cols: V A N U
Fime: [118 139 131 129]
seg: [ 98 209 190  95]
Dos: [ 97 142 155  91]
Dufas: [ 90 116 170 117]
pup: [111 154 122 134]
pame: [111 154 132 143]
col: [117 134 143] -> U
col: [ 97  90 111] -> V
col: [131 190] -> N
col: [ 90 111 111] -> V
col: [ 95  91 117] -> U
col: [209 142] -> A
col: [129  95  91] -> U

cols: S R L K
Fime: [113 125 120 102]
zus: [152 123 134 123]
Reb: [110 125 119  93]
pup: [145 122 138 133]
Bot: [114 128 124  98]
seg: [128 103 135 202]
mafib: [131 116 129 121]
col: [123  93 133  98] -> K
col: [128 103 116] -> R

cols: M D E Z B H
Dos: [106 112 146 142 150 179]
mafib: [106 126 134 142 101 105]
pup: [106 112 146 142  89 114]
col: [146 134] -> E
asked: [106 126 134 142 101 105] -> mafib
asked: [106 112 146 142  89 114] -> pup

cols: J Q X Y G F
Dufas: [142 127 112 126 143 176]
zus: [134 127 118 113 143 173]
ser: [194 150 118 165 117 134]
Bot: [191 154 121 157  92 157]
pup: [142 127 112 126 141 146]
Fime: [126 112 106 116 144 182]
mafib: [138 128 112 108 147 174]
Reb: [127 127 154 125 141 149]
col: [112 128] -> Q
col: [173 134] -> F
col: [113 165 157] -> Y

cols: gugor Sufal Dob Satu viko Dele
Reb: [107 171 135 147 125 142]
zus: [127 113 120 137 114 106]
pame: [127 129 129 118 135 133]
mafib: [127 113 120 137  68 106]
col: [142 106] -> Dele
col: [106 133] -> Dele
col: [114 135] -> viko
col: [147 137 118] -> Satu

cols: riko Guv zul kidof Nila Fitig
mafib: [177 177 171 165 165 139]
pame: [137  99 186 128  62 110]
Reb: [ 78  75 141  76 163 121]
seg: [ 61 121 168 101  97 143]
Fime: [120 136 195 153 104 155]
Dos: [164  82  50 143 139 117]
sir: [132 151  97 152  58 131]
pup: [131 153 132 181  95 170]
Dufas: [ 86  82  80  82 121 109]
zus: [ 96 121 194  73 112  96]
col: [ 61 120 164] -> riko
col: [ 78  61 120 164] -> riko
col: [195  50  97] -> zul
col: [186 141 168 195  50  97 132] -> zul
col: [121 143 155 117 131 170 109  96] -> Fitig

cols: kikug Nav baso fid puzug folo Bivol mag Paz
pame: [132 122 124 124 129 127 124 134 136]
Bot: [150 102 111 121 139 125 116 152 146]
Fime: [182  73  87 109 164 129 106 189 178]
zus: [143 115 119 124 140 125 120 145 135]
Dos: [128 132 132 129 126 128 134 126 127]
mafib: [157  98 106 116 148 125 116 161 158]
col: [146 178 135] -> Paz
col: [124 111] -> baso
col: [124 129 116] -> fid
col: [124 111  87 119 132] -> baso
col: [136 146 178 135] -> Paz
col: [125 129 125 128] -> folo
col: [146 178] -> Paz

cols: nefu Lev mugu Ruru remad bima
sir: [134 120 133  68 124 169]
zus: [ 92 140 135 123 171 126]
Dos: [105 123 118 160 141 123]
Bot: [101 130 146  52 170 166]
Dufas: [128 159 143 160 158  72]
pame: [ 76 118 138  66 178 181]
Reb: [147 155 148 155 130  76]
mafib: [119 159 145 167 150  70]
col: [135 118 146] -> mugu
col: [ 52 160] -> Ruru
col: [143 138 148 145] -> mugu
col: [146 143 138 148 145] -> mugu
col: [155 159] -> Lev
col: [123 166  72 181  76  70] -> bima

cols: safun purog fep Piru Satud nukit kovu gito busob
Bot: [137  94 114  77 150 165  98  99 101]
zus: [ 92 112 152 170 144 108 139 145 180]
pup: [163  87 134 117 158 158 121 137 107]
Dos: [158  86 115 103 146 146  96 144 117]
Reb: [120  90 139 118 137 178  99 103 118]
ser: [ 98 114 142 147 156 109 138 148 175]
Dufas: [114 106 139 129 151 121 104 140 153]
mafib: [117 113  91  87 164  68 125 158 134]
col: [103 148 140] -> gito
col: [146 178] -> nukit

cols: mumi dutaf tig Peluz zepur beri nagi gibil
Bot: [126 150 150 136 113 167 156 172]
pame: [181 150 134 104 124 134 105 147]
Reb: [135 144 145 142 147 112  90 152]
Dos: [113 138 114 121 119 138 111 124]
seg: [140 122 125 145 187 141 129 130]
Dufas: [145 154 134 103 123 146 124 133]
zus: [127 119 162 141 139 102 134 151]
mafib: [ 88 106  85 142  86 129 168 153]
col: [136 104 142 121 145 103 141] -> Peluz
col: [133 151] -> gibil
col: [150 150 144 138 122 154 119] -> dutaf
col: [144 138 122 154 119 106] -> dutaf

cols: domup zepub movaz fal zagu dol dedi
seg: [106 150 112 101  74 133 114]
Reb: [153 118 133 143 132 162 187]
pup: [131 126 135 128 135 130 134]
pame: [137 137 125 117 108 145 147]
sir: [150 110 143 151 164 133 147]
mafib: [151 117 138 146 147 144 160]
col: [187 134 147 147] -> dedi
col: [137 150] -> domup
col: [164 147] -> zagu
col: [128 117 151] -> fal

